[[116 151]
 [106 141]
 [104 120]
 [125 112]
 [121 158]
 [102 127]
 [142 140]]
->
[[151 116]
 [141 106]
 [120 104]
 [112 125]
 [158 121]
 [127 102]
 [140 142]]

[[106 132]
 [143 127]
 [128 150]
 [137 151]
 [139 136]]
->
[[132 106]
 [127 143]
 [150 128]
 [151 137]
 [136 139]]

[[125 128]
 [111 128]
 [102 130]
 [122 129]
 [105 130]
 [108 129]
 [115 127]
 [119 129]]
->
[[128 125]
 [128 111]
 [130 102]
 [129 122]
 [130 105]
 [129 108]
 [127 115]
 [129 119]]

[[147 113]
 [119 102]]
->
[[113 147]
 [102 119]]

[[119 128]
 [126 116]
 [126 125]
 [104 111]
 [123 129]
 [125 124]]
->
[[128 119]
 [116 126]
 [125 126]
 [111 104]
 [129 123]
 [124 125]]

[[130 143]
 [106 128]
 [105 147]
 [147 135]
 [129 143]]
->
[[143 130]
 [128 106]
 [147 105]
 [135 147]
 [143 129]]

[[143 128]
 [121 128]
 [131 111]
 [106 116]
 [116 118]
 [133 132]
 [138 116]
 [114 150]
 [111 128]
 [121 143]]
->
[[128 143]
 [128 121]
 [111 131]
 [116 106]
 [118 116]
 [132 133]
 [116 138]
 [150 114]
 [128 111]
 [143 121]]
---
[[150 122 156 134 122 115]
 [136 132 136 136 141 118]]
->
[[150 136]
 [122 132]
 [156 136]
 [134 136]
 [122 141]
 [115 118]]

[[128 136 108 121 132 143 116 130 135 118 131 123 135]
 [118 109 120 118 123 132 145 123 141 144 125 117 128]
 [108 122 124 129 131 140 116 118 137 117 102 135 121]
 [146 142 143 133 132 115 134 123 101 134 118 132 117]
 [137 152 124 133 136 140 110 127 114 111 120 136 125]
 [134 151 121 129 109 124 116 124 136 116 115 129 132]]
->
[[128 118 108 146 137 134]
 [136 109 122 142 152 151]
 [108 120 124 143 124 121]
 [121 118 129 133 133 129]
 [132 123 131 132 136 109]
 [143 132 140 115 140 124]
 [116 145 116 134 110 116]
 [130 123 118 123 127 124]
 [135 141 137 101 114 136]
 [118 144 117 134 111 116]
 [131 125 102 118 120 115]
 [123 117 135 132 136 129]
 [135 128 121 117 125 132]]

[[127 128 128 128 129 128 128 128 145]
 [128 128 128 128 154 154 155 154 155]
 [137 155 154 154 155 155 155 155 154]]
->
[[127 128 137]
 [128 128 155]
 [128 128 154]
 [128 128 154]
 [129 154 155]
 [128 154 155]
 [128 155 155]
 [128 154 155]
 [145 155 154]]

[[126 137 129 122 118 110 136 129 141 135 132 121 123 135]
 [132 125 128 137 128 123 140 128 118 116 134 136 132 132]
 [113 131 120 123 131 127 150 139 131 113 131 126 113 130]
 [124 125 121 121 138 141 112 119 107 120 148 121 126 147]
 [119 136 113 120 140 141 117 127 143 134 127 121 114 130]]
->
[[126 132 113 124 119]
 [137 125 131 125 136]
 [129 128 120 121 113]
 [122 137 123 121 120]
 [118 128 131 138 140]
 [110 123 127 141 141]
 [136 140 150 112 117]
 [129 128 139 119 127]
 [141 118 131 107 143]
 [135 116 113 120 134]
 [132 134 131 148 127]
 [121 136 126 121 121]
 [123 132 113 126 114]
 [135 132 130 147 130]]

[[121 135 131 115 136 140 114 124 131 136 139 115 119 119 133 119]
 [133 131 133 117 130 141 113 126 137 133 135 117 112 115 135 128]
 [100 126 110 121 131 122 106 111 117 114 129 111 140 116 123 116]]
->
[[121 133 100]
 [135 131 126]
 [131 133 110]
 [115 117 121]
 [136 130 131]
 [140 141 122]
 [114 113 106]
 [124 126 111]
 [131 137 117]
 [136 133 114]
 [139 135 129]
 [115 117 111]
 [119 112 140]
 [119 115 116]
 [133 135 123]
 [119 128 116]]

[[120 110]
 [139 103]
 [132 135]
 [109 118]]
->
[[120 139 132 109]
 [110 103 135 118]]

[[119 139 154 125 122 129 137]
 [123 127 145 130 117 122 133]
 [133 125 128 130 135 110 137]
 [122 134 130 132 112 123 120]]
->
[[119 123 133 122]
 [139 127 125 134]
 [154 145 128 130]
 [125 130 130 132]
 [122 117 135 112]
 [129 122 110 123]
 [137 133 137 120]]
